Below is a small trained network, with its code and all its weights. Each question gives an input and a class and asks what happens when units are switched off, that is, made to give their printed mean instead of their output.

import numpy as np


def w(rows, s, z=0):
    codes = np.array(rows[::2]) - 128.0
    scale = np.full(codes.shape[1], s)
    scale[-1] = z or s
    return codes * scale


def norm(h):
    return h / np.sqrt((h * h).mean(-1, keepdims=True) + 1e-5)


def f(y):
    return y / 2 * (1 + np.tanh(0.7978845608 * (y + 0.044715 * y**3)))


def log_softmax(a):
    a = a - a.max(-1, keepdims=True)
    return a - np.log(np.exp(a).sum(-1, keepdims=True))


def net(x, mask):
    res = np.array(x, float).reshape(1, 3) / 4 @ E
    u = 0
    for l in range(4):
        y = f(norm(res) @ A[l][:, :-1].T + A[l][:, -1])
        res = res + np.where(mask[u : u + 4], y, B[l][:, -1]) @ B[l][:, :-1]
        u += 4
    return log_softmax(norm(res)[-1] @ U[:, :-1].T + U[:, -1])


A, B = {}, {}
E = w([
[8,216,114,89,155,168,163,138,98,62,87,109],'x0',
[126,173,24,138,176,167,76,30,162,71,181,149],'x1',
[164,163,67,232,9,89,171,140,162,45,107,171],'x2',
],0.0013)
A[0] = w([
[112,146,77,138,137,177,109,49,124,107,138,113,38],'L0N0',
[134,149,154,203,17,74,210,219,180,95,59,132,77],'L0N1',
[2,223,117,107,110,122,203,175,88,27,58,80,54],'L0N2',
[12,160,158,39,189,198,147,159,60,122,93,92,3],'L0N3',
],0.002,0.0014)
B[0] = w([
[86,161,112,186,106,192,80,80,141,103,151,174,139],'L0N0',
[117,60,143,91,89,170,160,80,11,73,152,170,198],'L0N1',
[172,195,115,70,76,128,176,128,152,216,81,236,249],'L0N2',
[253,134,171,184,215,31,122,113,135,122,89,34,232],'L0N3',
],0.0019,0.0018)
A[1] = w([
[113,88,205,52,144,101,151,206,82,188,99,94,2],'L1N0',
[133,135,105,103,203,157,68,68,179,167,171,141,47],'L1N1',
[82,12,122,130,136,186,77,114,99,115,227,115,3],'L1N2',
[113,5,151,151,118,112,112,158,88,76,155,93,21],'L1N3',
],0.003,0.0015)
B[1] = w([
[109,192,99,187,188,154,111,127,210,104,138,129,252],'L1N0',
[174,102,175,22,128,138,125,119,84,103,83,72,233],'L1N1',
[254,25,148,106,168,26,118,193,188,153,165,96,146],'L1N2',
[100,69,138,172,140,113,63,93,76,108,186,175,125],'L1N3',
],0.0024,0.0019)
A[2] = w([
[169,130,24,193,63,114,141,66,175,40,195,171,105],'L2N0',
[136,126,187,158,202,88,141,185,156,243,150,111,9],'L2N1',
[123,192,100,36,237,104,149,144,252,156,65,127,151],'L2N2',
[162,31,200,136,199,114,43,146,218,222,222,85,1],'L2N3',
],0.0023,0.00097)
B[2] = w([
[149,115,168,158,218,70,78,240,189,159,69,136,182],'L2N0',
[96,171,129,193,141,168,102,155,182,102,164,121,169],'L2N1',
[107,70,168,169,131,156,108,136,102,99,219,65,251],'L2N2',
[92,130,60,127,7,187,120,162,155,157,128,250,236],'L2N3',
],0.0026)
A[3] = w([
[165,55,105,111,163,139,78,144,174,173,196,96,97],'L3N0',
[152,124,81,3,146,139,100,17,77,148,189,103,92],'L3N1',
[66,187,65,154,126,127,124,156,156,58,107,171,58],'L3N2',
[203,88,73,176,38,62,136,123,163,189,135,179,2],'L3N3',
],0.0034,0.00094)
B[3] = w([
[154,160,117,133,57,73,174,147,150,147,45,180,249],'L3N0',
[136,103,73,125,96,120,164,89,74,86,187,134,244],'L3N1',
[125,97,105,50,110,145,84,61,168,254,142,80,196],'L3N2',
[88,153,157,109,208,142,139,91,85,84,150,41,225],'L3N3',
],0.0029,0.0021)
U = w([
[80,84,144,189,59,219,66,208,210,221,207,237,225],'0',
[71,220,238,181,229,186,157,182,155,147,143,34,14],'1',
[240,25,49,25,26,116,128,99,113,117,185,204,177],'2',
[105,158,80,70,185,182,160,22,24,21,208,53,61],'3',
[122,2,237,213,124,68,158,157,12,64,163,136,145],'4',
[56,179,155,74,30,151,249,142,52,151,30,219,208],'5',
[213,110,102,182,231,39,38,162,204,90,75,145,176],'6',
[71,196,29,56,123,161,72,40,213,227,74,122,2],'7',
],0.0086,0.00038)

Each question gives the input, the list of numbers given to net, and the class t.
The units are the neurons (one row each of A and B). Each row of codes is followed by its name. A weight is (code - 128) times the scale printed after its matrix; where a second scale follows, it is the last column's (A, B and U).
mask holds one flag per neuron, layer by layer. A switched-off neuron (its flag False) gives its mean, the last column of its row in B, instead of its output. The means were averaged over made-up inputs and are rounded, as every weight is.
A unit's drop is (log p(t) with every unit on - log p(t) with that unit switched off) / (log p(t) with every unit on - log p(t) with every unit switched off).
The circuit of an input: a set's keep is (log p(t) with only the set's units on - log p(t) with every unit switched off) / (log p(t) with every unit on - log p(t) with every unit switched off). Starting from the 12 units with the biggest drops (on a tie, the unit counted first), units are removed one at a time, each time the one whose removal leaves the highest keep (on an exact tie, the one counted first), for as long as the keep stays at least 0.8.
circuit, biggest first: the units of the circuit, biggest drop first
unit that matters most: the unit with the biggest drop
k most important neurons: the k neurons with the biggest drops, biggest first
top k neurons in layer l: the k neurons of layer l with the biggest drops, biggest first
drop of u: that unit's drop, to one decimal
input [-8,4,7], class 6: unit that matters most -> L2N0
input [6,-5,0], class 1: 4 most important neurons -> [L0N3; L2N3; L1N0; L3N0]
input [-7,0,3], class 4: circuit, biggest first -> [L3N3; L3N2]
input [5,1,4], class 7: top 2 neurons in layer 3 -> [L3N2; L3N0]
input [0,-4,6], class 4: 4 most important neurons -> [L0N1; L2N3; L3N0; L1N3]
input [1,0,-4], class 1: circuit, biggest first -> [L0N1; L3N2]
input [2,1,7], class 7: 3 most important neurons -> [L3N2; L2N0; L1N1]
input [-6,-8,0], class 0: circuit, biggest first -> [L1N0; L2N3]
input [1,4,1], class 7: 4 most important neurons -> [L2N0; L0N3; L1N2; L3N2]
input [-4,0,7], class 4: circuit, biggest first -> [L0N1; L1N0; L3N3]
input [-7,-1,-5], class 0: 2 most important neurons -> [L2N3; L2N1]
input [-1,1,-7], class 2: 3 most important neurons -> [L1N1; L2N0; L3N1]
input [0,-3,-5], class 0: 3 most important neurons -> [L2N3; L3N3; L0N2]
input [-6,-4,1], class 4: 4 most important neurons -> [L3N3; L0N1; L0N2; L3N2]
input [-1,-1,3], class 4: unit that matters most -> L0N1
input [3,1,5], class 7: 4 most important neurons -> [L3N2; L1N1; L2N0; L3N0]
input [-7,-5,1], class 4: 2 most important neurons -> [L3N3; L0N1]
input [-1,-6,7], class 4: 3 most important neurons -> [L2N3; L3N0; L0N1]
input [-6,1,3], class 6: 4 most important neurons -> [L2N0; L2N2; L3N1; L1N1]
input [-6,-4,2], class 4: unit that matters most -> L3N3
input [-1,4,-3], class 2: drop of L0N2 -> 0.1
input [-1,-1,-2], class 0: top 2 neurons in layer 2 -> [L2N3; L2N2]
input [-4,5,1], class 6: drop of L3N3 -> 0.2
input [4,6,8], class 7: drop of L3N2 -> 0.8
